Small tables with named rows and columns. After each table, cells are looked up by row and column.

Vore:
         Rizot  Dag  Zav  Kove  Nar
Mizo       956  872  896   775  138
Tekogin    635  947  757   556  147
Fef        784  957  975   514    3
Sozo       547  259  415   535  465
Mopug      443  368  454   364  313
Revusu     745  686  484   731  447
Pami       363  514  576   464  285
Vof        437  239  409   353  301
Ziz        784  775  815   701  206

Pami, Dag -> 514
Mizo, Dag -> 872
Mizo, Kove -> 775
Mopug, Rizot -> 443
Revusu, Kove -> 731
Vof, Zav -> 409
Mizo, Zav -> 896
Mopug, Dag -> 368
Tekogin, Kove -> 556
Sozo, Kove -> 535
Which row has the largest Nar? Sozo

Vug
|  | Kup | Gorevog | Kanu | Vut | Lonotaz | Dusafaz | Bevadu | Dedagem | Lun |
|---|---|---|---|---|---|---|---|---|---|
| Nutupig | 29706 | 49877 | 52053 | 63355 | 53120 | 61596 | 54111 | 55062 | 65769 |
| Vamet | 24991 | 33952 | 53784 | 70240 | 50455 | 59115 | 55275 | 49869 | 87522 |
| Nuledu | 42323 | 36369 | 56825 | 66013 | 52172 | 62327 | 56898 | 50049 | 83200 |

Lun of Nuledu = 83200
Dedagem of Vamet = 49869
Dusafaz of Nutupig = 61596
Kanu of Nutupig = 52053
Vut of Vamet = 70240
Lun of Vamet = 87522
Kup of Vamet = 24991

Table Muka
|  | Denug | Luvesa | Vef |
|---|---|---|---|
| Tiruzun | 119 | 133 | 137 |
| Ril | 54 | 84 | 206 |
| Gos | 107 | 133 | 134 |
| Mev | 87 | 106 | 168 |
| Fenukez | 57 | 94 | 196 |
| Torapu | 56 | 100 | 190 |
| Tatu | 93 | 112 | 145 |
| Maneri | 53 | 82 | 205 |

Torapu, Denug -> 56
Maneri, Vef -> 205
Fenukez, Luvesa -> 94
Tatu, Vef -> 145
Gos, Denug -> 107
Tiruzun, Vef -> 137
Ril, Vef -> 206
Tiruzun, Denug -> 119
Fenukez, Vef -> 196
Gos, Vef -> 134
Mev, Luvesa -> 106
Torapu, Luvesa -> 100
Gos, Luvesa -> 133
Tiruzun, Luvesa -> 133
Mev, Denug -> 87
Maneri, Luvesa -> 82
Torapu, Vef -> 190
Mev, Vef -> 168
Row with the largest Denug: Tiruzun

Tef =
,Suze,Dom,Zama,Detaril,Bevi
Kitu,54298,63159,54364,44716,50610
Puf,54715,54014,70983,56392,40551
Gar,64562,54742,59574,45540,53586
Vatigok,79208,49944,43265,33248,65602
Loru,65779,33461,30862,47942,77567
Fitubi,41117,58160,49892,62714,52114
Gebutip,41326,76153,67979,56234,29811
Non,53885,46200,44374,53879,68186
Som,24205,53823,66507,81224,41558
Zisadul,56555,48555,61837,51901,53458
Taru,56580,34318,49558,55833,67038

Gar, Bevi -> 53586
Gar, Detaril -> 45540
Loru, Detaril -> 47942
Kitu, Dom -> 63159
Taru, Dom -> 34318
Taru, Bevi -> 67038
Vatigok, Zama -> 43265
Vatigok, Suze -> 79208
Non, Dom -> 46200
Gebutip, Zama -> 67979

Gusidig =
	Pugil	Neligu	Lis
Dozameb	171	150	254
Maz	150	186	169
Zut	136	142	125
Gup	55	138	209
Fedilut	72	144	202
Bop	191	97	111

What is the Neligu of Zut in Gusidig? 142
What is the Pugil of Gup in Gusidig? 55
What is the Neligu of Maz in Gusidig? 186
What is the Lis of Dozameb in Gusidig? 254
What is the Neligu of Bop in Gusidig? 97
What is the Neligu of Gup in Gusidig? 138
What is the Pugil of Maz in Gusidig? 150
What is the Neligu of Fedilut in Gusidig? 144
What is the Lis of Gup in Gusidig? 209
What is the Lis of Zut in Gusidig? 125
What is the Lis of Fedilut in Gusidig? 202
What is the Lis of Bop in Gusidig? 111
What is the Pugil of Zut in Gusidig? 136

Kom
|  | Kipogip | Dib | Zuk |
|---|---|---|---|
| Dunu | -4114 | 3424 | 912 |
| Bor | 1487 | 840 | 4959 |
| Porile | -5578 | -815 | 1304 |
| Dep | -5328 | 3260 | -8327 |
| Bidubev | 5467 | -2306 | -2993 |
| Ruvaze | 7660 | -3772 | -4327 |
| Fafofev | -906 | 6310 | -35 |

Bor, Dib -> 840
Bor, Kipogip -> 1487
Fafofev, Zuk -> -35
Dunu, Kipogip -> -4114
Dunu, Dib -> 3424
Fafofev, Kipogip -> -906
Ruvaze, Kipogip -> 7660
Porile, Dib -> -815
Dep, Zuk -> -8327
Dunu, Zuk -> 912
Dep, Kipogip -> -5328
Bidubev, Kipogip -> 5467
Porile, Kipogip -> -5578
Bidubev, Zuk -> -2993
Fafofev, Dib -> 6310
Ruvaze, Dib -> -3772
Porile, Zuk -> 1304
Dep, Dib -> 3260
Row with the largest Kipogip: Ruvaze

Kub =
	Gubadon	Turoro	Litoze	Tel	Vabe	Niv
Sigo	42.745	57.968	10.621	58.143	49.101	34.332
Lezem	48.980	64.599	33.933	31.683	47.782	43.853
Guzaru	59.253	58.741	28.203	39.244	18.001	69.854
Babotab	52.488	47.392	56.064	39.394	61.596	72.295
Mapela	24.788	28.816	65.857	25.148	44.357	25.266
Bas	26.253	35.196	42.502	59.391	14.420	19.938
Pusozaz	68.682	34.830	42.714	65.712	48.450	66.737
Bosadef	24.613	20.948	46.040	60.232	67.398	20.245
Serepa	57.108	57.971	13.282	64.281	43.569	75.380
Birub	54.927	44.827	24.557	39.876	67.493	58.512
Lasova	60.380	59.947	40.345	33.928	64.199	57.299

What is the Gubadon of Lezem in Kub?
48.980
What is the Niv of Birub in Kub?
58.512
What is the Gubadon of Birub in Kub?
54.927
What is the Vabe of Bosadef in Kub?
67.398
What is the Litoze of Lasova in Kub?
40.345
What is the Niv of Bas in Kub?
19.938

Sef
|  | Reli | Bik | Gopaf | Doruvu | Zetab | Sev | Biv |
|---|---|---|---|---|---|---|---|
| Seve | 0.06 | 0.64 | 0.85 | 0.56 | 0.42 | 0.46 | 0.21 |
| Pom | 0.09 | 0.49 | 0.65 | 0.46 | 0.82 | 0.20 | 0.56 |
| Riv | 0.24 | 0.37 | 0.43 | 0.29 | 0.44 | 0.53 | 0.55 |
| Riko | 0.46 | 0.04 | 0.65 | 0.74 | 0.82 | 0.56 | 0.53 |
| Guf | 0.72 | 0.47 | 0.21 | 0.57 | 0.19 | 0.82 | 0.76 |
| Tanuku | 0.13 | 0.72 | 0.88 | 0.38 | 0.46 | 0.45 | 0.25 |
| Natim | 0.60 | 0.43 | 0.15 | 0.56 | 0.39 | 0.52 | 0.74 |

Riv, Bik -> 0.37
Seve, Bik -> 0.64
Natim, Bik -> 0.43
Riv, Zetab -> 0.44
Riko, Reli -> 0.46
Tanuku, Biv -> 0.25
Guf, Bik -> 0.47
Pom, Sev -> 0.20
Riv, Sev -> 0.53
Riv, Gopaf -> 0.43
Pom, Gopaf -> 0.65
Guf, Biv -> 0.76
Natim, Biv -> 0.74
Seve, Zetab -> 0.42
Guf, Zetab -> 0.19

Togutib:
|  | Tidiro | Dani | Bovu | Papomes | Ter |
|---|---|---|---|---|---|
| Nus | 76 | 58 | 53 | 64 | 153 |
| Tuvo | 149 | 96 | 77 | 90 | 181 |
| Baf | 100 | 148 | 104 | 102 | 59 |
| Raburi | 164 | 192 | 186 | 157 | 81 |
| Mal | 60 | 160 | 64 | 78 | 161 |
| Golosak | 94 | 72 | 62 | 76 | 184 |
| Rososo | 70 | 158 | 167 | 74 | 188 |
| Goda | 96 | 152 | 169 | 141 | 144 |
| Teru | 105 | 151 | 80 | 153 | 71 |
| Piv | 191 | 186 | 65 | 60 | 51 |
| Pasuv | 131 | 183 | 73 | 102 | 62 |

Teru, Bovu => 80
Teru, Ter => 71
Pasuv, Tidiro => 131
Tuvo, Bovu => 77
Mal, Bovu => 64
Pasuv, Papomes => 102
Mal, Dani => 160
Rososo, Bovu => 167
Tuvo, Tidiro => 149
Rososo, Tidiro => 70
Golosak, Papomes => 76
Teru, Papomes => 153
Mal, Papomes => 78
Goda, Dani => 152
Nus, Papomes => 64
Piv, Ter => 51
Piv, Tidiro => 191
Tuvo, Dani => 96

